Below is a small trained network, with its code and all its weights. Each question gives an input and a class and asks what happens when units are switched off, that is, made to give their printed mean instead of their output.

import numpy as np


def w(rows, s, z=0):
    codes = np.array(rows[::2]) - 128.0
    scale = np.full(codes.shape[1], s)
    scale[-1] = z or s
    return codes * scale


def norm(h):
    return h / np.sqrt((h * h).mean(-1, keepdims=True) + 1e-5)


def f(y):
    return np.maximum(y, 0)


def log_softmax(a):
    a = a - a.max(-1, keepdims=True)
    return a - np.log(np.exp(a).sum(-1, keepdims=True))


def net(x, mask):
    res = np.array(x, float).reshape(1, 6) / 4 @ E
    u = 0
    for l in range(2):
        y = f(norm(res) @ A[l][:, :-1].T + A[l][:, -1])
        res = res + np.where(mask[u : u + 13], y, B[l][:, -1]) @ B[l][:, :-1]
        u += 13
    return log_softmax(norm(res)[-1] @ U[:, :-1].T + U[:, -1])


A, B = {}, {}
E = w([
[176,23,88,128,159,147,1],'x0',
[101,103,66,143,152,79,155],'x1',
[28,123,120,146,117,179,107],'x2',
[121,137,143,150,134,120,108],'x3',
[102,190,94,6,185,133,76],'x4',
[176,187,84,197,178,186,126],'x5',
],0.0043)
A[0] = w([
[111,228,140,188,223,143,181,110],'L0N0',
[195,147,172,126,164,43,122,42],'L0N1',
[111,110,112,39,2,49,99,42],'L0N2',
[67,128,21,99,224,32,151,111],'L0N3',
[83,102,218,116,93,23,71,30],'L0N4',
[122,157,134,112,87,99,185,64],'L0N5',
[157,90,117,184,36,136,157,1],'L0N6',
[32,93,148,118,143,229,146,63],'L0N7',
[85,113,191,124,73,79,134,65],'L0N8',
[73,109,140,156,61,183,101,108],'L0N9',
[212,157,156,121,116,55,121,31],'L0N10',
[208,184,218,65,31,248,69,135],'L0N11',
[136,86,57,170,148,71,173,120],'L0N12',
],0.0058,0.0067)
B[0] = w([
[119,75,141,87,127,187,137,207],'L0N0',
[121,107,28,106,64,67,193,136],'L0N1',
[77,119,63,78,188,173,200,160],'L0N2',
[103,132,165,176,184,59,148,197],'L0N3',
[114,60,83,86,153,194,254,149],'L0N4',
[147,115,153,110,101,117,138,144],'L0N5',
[181,101,215,252,87,115,116,139],'L0N6',
[39,146,37,154,80,139,74,165],'L0N7',
[118,106,92,153,158,207,173,153],'L0N8',
[120,127,92,151,104,112,101,184],'L0N9',
[99,147,24,128,86,47,156,135],'L0N10',
[68,100,116,194,232,2,183,254],'L0N11',
[83,128,168,166,153,88,141,189],'L0N12',
],0.0075,0.0042)
A[1] = w([
[139,204,138,116,73,165,208,64],'L1N0',
[223,116,75,110,97,95,137,112],'L1N1',
[170,184,65,177,179,172,154,2],'L1N2',
[210,31,134,188,2,175,145,88],'L1N3',
[176,186,64,194,175,202,140,9],'L1N4',
[103,53,156,146,184,94,157,149],'L1N5',
[182,59,97,129,155,163,61,24],'L1N6',
[120,81,126,42,71,147,164,112],'L1N7',
[73,220,160,124,115,124,173,80],'L1N8',
[210,129,85,92,139,56,220,168],'L1N9',
[111,93,166,162,149,118,164,101],'L1N10',
[120,205,82,6,182,103,82,56],'L1N11',
[48,157,71,138,119,103,126,176],'L1N12',
],0.0093,0.0054)
B[1] = w([
[162,94,134,64,119,80,49,146],'L1N0',
[51,104,82,156,73,154,85,141],'L1N1',
[11,80,164,64,155,193,225,141],'L1N2',
[107,255,124,101,99,122,142,177],'L1N3',
[60,109,162,31,139,156,204,146],'L1N4',
[158,136,169,87,170,151,123,254],'L1N5',
[165,66,153,41,37,65,112,152],'L1N6',
[104,167,161,63,197,229,142,145],'L1N7',
[159,66,122,97,119,79,50,160],'L1N8',
[104,87,84,181,98,190,80,199],'L1N9',
[140,184,134,125,175,89,122,183],'L1N10',
[126,224,191,195,45,104,174,171],'L1N11',
[189,100,96,171,106,168,133,216],'L1N12',
],0.0099,0.0098)
U = w([
[53,109,167,35,164,201,205,89],'0',
[136,249,192,194,73,60,143,87],'1',
[214,47,148,28,82,45,43,89],'2',
[91,76,144,216,215,33,152,96],'3',
[53,100,13,195,55,168,89,55],'4',
[155,144,144,127,136,163,99,245],'5',
[235,152,79,114,139,133,166,2],'6',
],0.013,0.0095)

Each question gives the input, the list of numbers given to net, and the class t.
The units are the neurons (one row each of A and B). Each row of codes is followed by its name. A weight is (code - 128) times the scale printed after its matrix; where a second scale follows, it is the last column's (A, B and U).
mask holds one flag per neuron, layer by layer. A switched-off neuron (its flag False) gives its mean, the last column of its row in B, instead of its output. The means were averaged over made-up inputs and are rounded, as every weight is.
A unit's drop is (log p(t) with every unit on - log p(t) with that unit switched off) / (log p(t) with every unit on - log p(t) with every unit switched off).
The circuit of an input: a set's keep is (log p(t) with only the set's units on - log p(t) with every unit switched off) / (log p(t) with every unit on - log p(t) with every unit switched off). Starting from the 12 units with the biggest drops (on a tie, the unit counted first), units are removed one at a time, each time the one whose removal leaves the highest keep (on an exact tie, the one counted first), for as long as the keep stays at least 0.8.
circuit, biggest first: the units of the circuit, biggest drop first
unit that matters most: the unit with the biggest drop
k most important neurons: the k neurons with the biggest drops, biggest first
top k neurons in layer l: the k neurons of layer l with the biggest drops, biggest first
input [-7,-8,-7,-1,8,0], class 1: unit that matters most : L1N11
input [7,-2,8,8,4,5], class 4: circuit, biggest first : L1N5, L0N7
input [-1,-8,-7,7,-4,-7], class 3: 2 most important neurons : L0N11, L0N0
input [-4,-2,-3,4,-2,-5], class 0: 2 most important neurons : L0N4, L1N7
input [-3,4,5,3,1,-3], class 4: top 2 neurons in layer 0 : L0N7, L0N11
input [8,-1,7,5,3,2], class 2: 2 most important neurons : L1N6, L1N9
input [-6,-2,3,-7,4,-5], class 5: 4 most important neurons : L1N7, L0N2, L1N6, L0N12
input [6,8,5,-5,6,2], class 3: 4 most important neurons : L0N3, L1N3, L1N9, L1N7
input [-6,-8,7,5,0,4], class 3: 2 most important neurons : L0N11, L1N9
input [8,-7,3,-3,6,2], class 2: 2 most important neurons : L1N6, L1N3
input [6,-4,-2,0,-1,3], class 2: top 2 neurons in layer 0 : L0N3, L0N12
input [4,8,-5,7,-1,-8], class 0: 3 most important neurons : L0N4, L0N11, L0N2
input [-4,3,-8,8,0,6], class 4: 2 most important neurons : L1N9, L0N1
input [7,-2,-5,0,1,-7], class 0: unit that matters most : L1N7
input [-8,-1,6,-6,-3,8], class 0: 2 most important neurons : L1N4, L1N2
input [-8,0,7,0,-2,4], class 2: 2 most important neurons : L1N0, L1N8
input [4,6,-6,-1,-6,-6], class 0: top 3 neurons in layer 1 : L1N5, L1N12, L1N11
input [-1,0,-1,-1,7,8], class 0: 2 most important neurons : L1N2, L1N4
input [-7,1,-5,-1,6,-6], class 2: 2 most important neurons : L1N8, L1N0
input [-3,-7,-8,0,-4,8], class 0: top 2 neurons in layer 1 : L1N2, L1N4
input [-6,3,-2,-4,8,-2], class 1: top neuron in layer 0 : L0N3
input [0,3,4,-2,5,6], class 0: 2 most important neurons : L0N11, L1N2
input [-5,3,-3,-4,3,4], class 2: top 2 neurons in layer 0 : L0N11, L0N3
input [5,5,6,-2,6,3], class 1: circuit, biggest first : L1N11, L0N11, L1N9
input [-8,8,7,0,3,3], class 2: circuit, biggest first : L1N8, L0N11, L1N0
input [2,0,-4,3,-5,5], class 0: top 3 neurons in layer 1 : L1N4, L1N2, L1N11
input [6,2,-8,6,-2,2], class 4: unit that matters most : L1N1
